Below are the code and all the weights of a small trained network. Each question names an input and a class and asks about switching units off, where a switched-off unit gives its printed mean instead of its output.

import numpy as np


def w(rows, s, z=0):
    codes = np.array(rows[::2]) - 128.0
    scale = np.full(codes.shape[1], s)
    scale[-1] = z or s
    return codes * scale


def norm(h):
    return h / np.sqrt((h * h).mean(-1, keepdims=True) + 1e-5)


def f(y):
    return np.maximum(y, 0)


def log_softmax(a):
    a = a - a.max(-1, keepdims=True)
    return a - np.log(np.exp(a).sum(-1, keepdims=True))


def net(x, mask):
    res = np.array(x, float).reshape(1, 8) / 4 @ E
    u = 0
    for l in range(3):
        y = f(norm(res) @ A[l][:, :-1].T + A[l][:, -1])
        res = res + np.where(mask[u : u + 13], y, B[l][:, -1]) @ B[l][:, :-1]
        u += 13
    return log_softmax(norm(res)[-1] @ U[:, :-1].T + U[:, -1])


A, B = {}, {}
E = w([
[181,65,156,135,67],'x0',
[184,163,248,178,219],'x1',
[129,126,128,131,132],'x2',
[106,78,95,255,136],'x3',
[56,132,191,143,89],'x4',
[124,128,127,126,128],'x5',
[130,126,125,128,125],'x6',
[179,235,117,173,33],'x7',
],0.00073)
A[0] = w([
[252,61,41,97,210,107],'0.n0',
[238,148,50,133,145,88],'0.n1',
[37,170,69,177,213,162],'0.n2',
[76,230,104,56,178,112],'0.n3',
[107,129,75,132,88,187],'0.n4',
[197,44,138,132,85,33],'0.n5',
[40,145,174,137,95,30],'0.n6',
[177,170,25,122,219,122],'0.n7',
[151,167,127,146,108,231],'0.n8',
[7,129,207,129,97,16],'0.n9',
[99,112,97,111,92,4],'0.n10',
[173,165,147,176,131,72],'0.n11',
[89,202,80,177,180,144],'0.n12',
],0.0025,0.0013)
B[0] = w([
[4,154,215,154,61,225],'0.n0',
[8,147,215,147,58,195],'0.n1',
[206,37,160,153,57,254],'0.n2',
[220,23,160,145,57,219],'0.n3',
[174,147,146,165,197,219],'0.n4',
[178,82,181,123,55,159],'0.n5',
[63,161,187,126,77,156],'0.n6',
[31,141,239,133,29,218],'0.n7',
[90,81,132,173,205,235],'0.n8',
[46,183,183,154,23,176],'0.n9',
[145,172,85,117,164,139],'0.n10',
[106,138,95,117,170,176],'0.n11',
[205,62,147,117,81,215],'0.n12',
],0.0021,0.0014)
A[1] = w([
[112,79,183,197,130,192],'1.n0',
[118,107,151,44,144,92],'1.n1',
[89,116,2,108,119,34],'1.n2',
[140,177,134,134,94,66],'1.n3',
[137,127,167,136,135,166],'1.n4',
[93,110,160,47,157,94],'1.n5',
[175,211,136,110,90,138],'1.n6',
[149,192,159,32,117,129],'1.n7',
[134,142,148,143,176,60],'1.n8',
[126,138,145,53,155,23],'1.n9',
[185,203,88,156,98,9],'1.n10',
[115,90,110,114,31,195],'1.n11',
[77,113,52,112,90,56],'1.n12',
],0.003,0.0012)
B[1] = w([
[147,173,60,57,94,251],'1.n0',
[130,92,76,205,129,149],'1.n1',
[182,248,66,19,146,137],'1.n2',
[84,142,119,170,146,144],'1.n3',
[158,156,65,97,114,174],'1.n4',
[87,149,76,187,136,153],'1.n5',
[74,108,89,222,181,162],'1.n6',
[142,32,53,253,64,160],'1.n7',
[130,154,151,84,160,134],'1.n8',
[128,122,95,204,115,133],'1.n9',
[83,155,104,241,179,139],'1.n10',
[207,231,161,102,158,229],'1.n11',
[161,219,113,56,95,147],'1.n12',
],0.0021,0.0031)
A[2] = w([
[197,176,200,134,252,18],'2.n0',
[199,227,115,181,79,215],'2.n1',
[125,75,234,221,119,176],'2.n2',
[182,154,244,163,223,107],'2.n3',
[71,211,60,164,156,127],'2.n4',
[190,160,184,124,209,35],'2.n5',
[72,41,91,14,122,255],'2.n6',
[83,157,202,149,116,96],'2.n7',
[181,83,55,169,166,90],'2.n8',
[246,120,202,47,73,203],'2.n9',
[115,142,51,246,96,199],'2.n10',
[71,68,129,46,213,132],'2.n11',
[219,81,105,168,81,163],'2.n12',
],0.002,0.00095)
B[2] = w([
[139,153,68,83,124,143],'2.n0',
[90,92,143,121,196,253],'2.n1',
[139,156,73,81,84,199],'2.n2',
[134,180,53,91,64,159],'2.n3',
[143,101,178,135,172,156],'2.n4',
[153,161,102,99,129,139],'2.n5',
[152,171,154,210,163,175],'2.n6',
[80,132,97,108,113,159],'2.n7',
[58,105,118,120,88,142],'2.n8',
[132,132,168,160,211,211],'2.n9',
[119,61,125,86,150,209],'2.n10',
[102,157,102,254,173,143],'2.n11',
[123,112,148,68,132,195],'2.n12',
],0.0027)
U = w([
[60,181,171,131,51,192],'0',
[175,222,47,70,150,153],'1',
[131,2,82,127,102,133],'2',
[122,111,151,128,153,249],'3',
[104,128,103,240,176,22],'4',
[198,99,207,107,133,17],'5',
[118,112,145,111,145,79],'6',
],0.0072,0.0015)

Each question gives the input, the list of numbers given to net, and the class t.
The units are the neurons (one row each of A and B). Each row of codes is followed by its name. A weight is (code - 128) times the scale printed after its matrix; where a second scale follows, it is the last column's (A, B and U).
mask holds one flag per neuron, layer by layer. A switched-off neuron (its flag False) gives its mean, the last column of its row in B, instead of its output. The means were averaged over made-up inputs and are rounded, as every weight is.
A unit's drop is (log p(t) with every unit on - log p(t) with that unit switched off) / (log p(t) with every unit on - log p(t) with every unit switched off).
The circuit of an input: a set's keep is (log p(t) with only the set's units on - log p(t) with every unit switched off) / (log p(t) with every unit on - log p(t) with every unit switched off). Starting from the 12 units with the biggest drops (on a tie, the unit counted first), units are removed one at a time, each time the one whose removal leaves the highest keep (on an exact tie, the one counted first), for as long as the keep stays at least 0.8.
units of the circuit, in order: the units of the circuit, biggest drop first
unit that matters most: the unit with the biggest drop
k most important neurons: the k neurons with the biggest drops, biggest first
top k neurons in layer l: the k neurons of layer l with the biggest drops, biggest first
input [-1,3,-7,-1,-4,5,-6,-8], class 4: units of the circuit, in order	[2.n11 2.n6 1.n11]
input [4,4,2,0,-6,0,-3,1], class 0: units of the circuit, in order	[0.n0 0.n1]
input [4,1,-2,-8,-7,0,5,4], class 2: top 2 neurons in layer 2	[2.n10 2.n6]
input [-6,-8,-7,7,-2,-2,0,-8], class 1: units of the circuit, in order	[1.n2 1.n12]
input [-8,-2,7,8,7,-2,4,-2], class 2: unit that matters most	0.n2
input [2,7,0,-5,-8,-5,-2,4], class 0: top 2 neurons in layer 0	[0.n1 0.n0]
input [-3,3,-3,4,-7,6,-2,-2], class 0: units of the circuit, in order	[0.n0 0.n7]
input [-8,4,-3,2,-6,-7,4,-1], class 5: top 4 neurons in layer 0	[0.n2 0.n12 0.n3 0.n9]
input [0,-2,-7,-8,0,-4,-3,-2], class 2: units of the circuit, in order	[1.n7 1.n1]
input [-5,-3,5,6,-2,0,-4,4], class 2: units of the circuit, in order	[2.n10 0.n2]
input [-8,5,-3,-7,-7,-1,-7,8], class 4: 3 most important neurons	[1.n7 1.n6 1.n10]
input [-1,-1,0,6,-8,-4,-8,7], class 0: units of the circuit, in order	[0.n1 0.n7]
input [8,6,-7,-8,-5,-6,4,1], class 2: top 2 neurons in layer 1	[1.n7 1.n11]
input [-3,1,-7,6,-6,5,-5,1], class 0: unit that matters most	0.n7
input [-4,2,4,-7,-5,0,-5,1], class 2: 3 most important neurons	[1.n7 0.n2 1.n1]
input [0,-5,0,5,-4,-2,-3,6], class 4: units of the circuit, in order	[0.n4 2.n2 2.n1 1.n10]
input [-6,8,-4,0,-8,-4,5,-3], class 0: 2 most important neurons	[0.n7 0.n0]
input [2,4,-7,-5,-6,0,-3,8], class 4: 2 most important neurons	[1.n6 1.n7]
input [6,7,-5,-1,-5,7,0,-8], class 4: 2 most important neurons	[2.n11 1.n11]
input [-8,-8,7,8,-5,-7,-6,-5], class 1: units of the circuit, in order	[1.n2]
input [-6,4,3,0,-8,8,3,-8], class 0: units of the circuit, in order	[0.n0 0.n7]
input [0,-2,4,-6,-1,4,4,0], class 2: 2 most important neurons	[1.n7 0.n2]
input [-3,-2,-3,-6,-2,2,-6,-1], class 2: top 2 neurons in layer 0	[0.n2 0.n12]
input [-5,5,-7,4,-6,2,-1,5], class 0: 2 most important neurons	[0.n7 0.n1]
input [-1,1,4,-8,6,8,-7,4], class 2: top 2 neurons in layer 1	[1.n7 1.n6]
input [4,-7,1,-3,-8,8,8,-7], class 0: 2 most important neurons	[0.n0 0.n7]
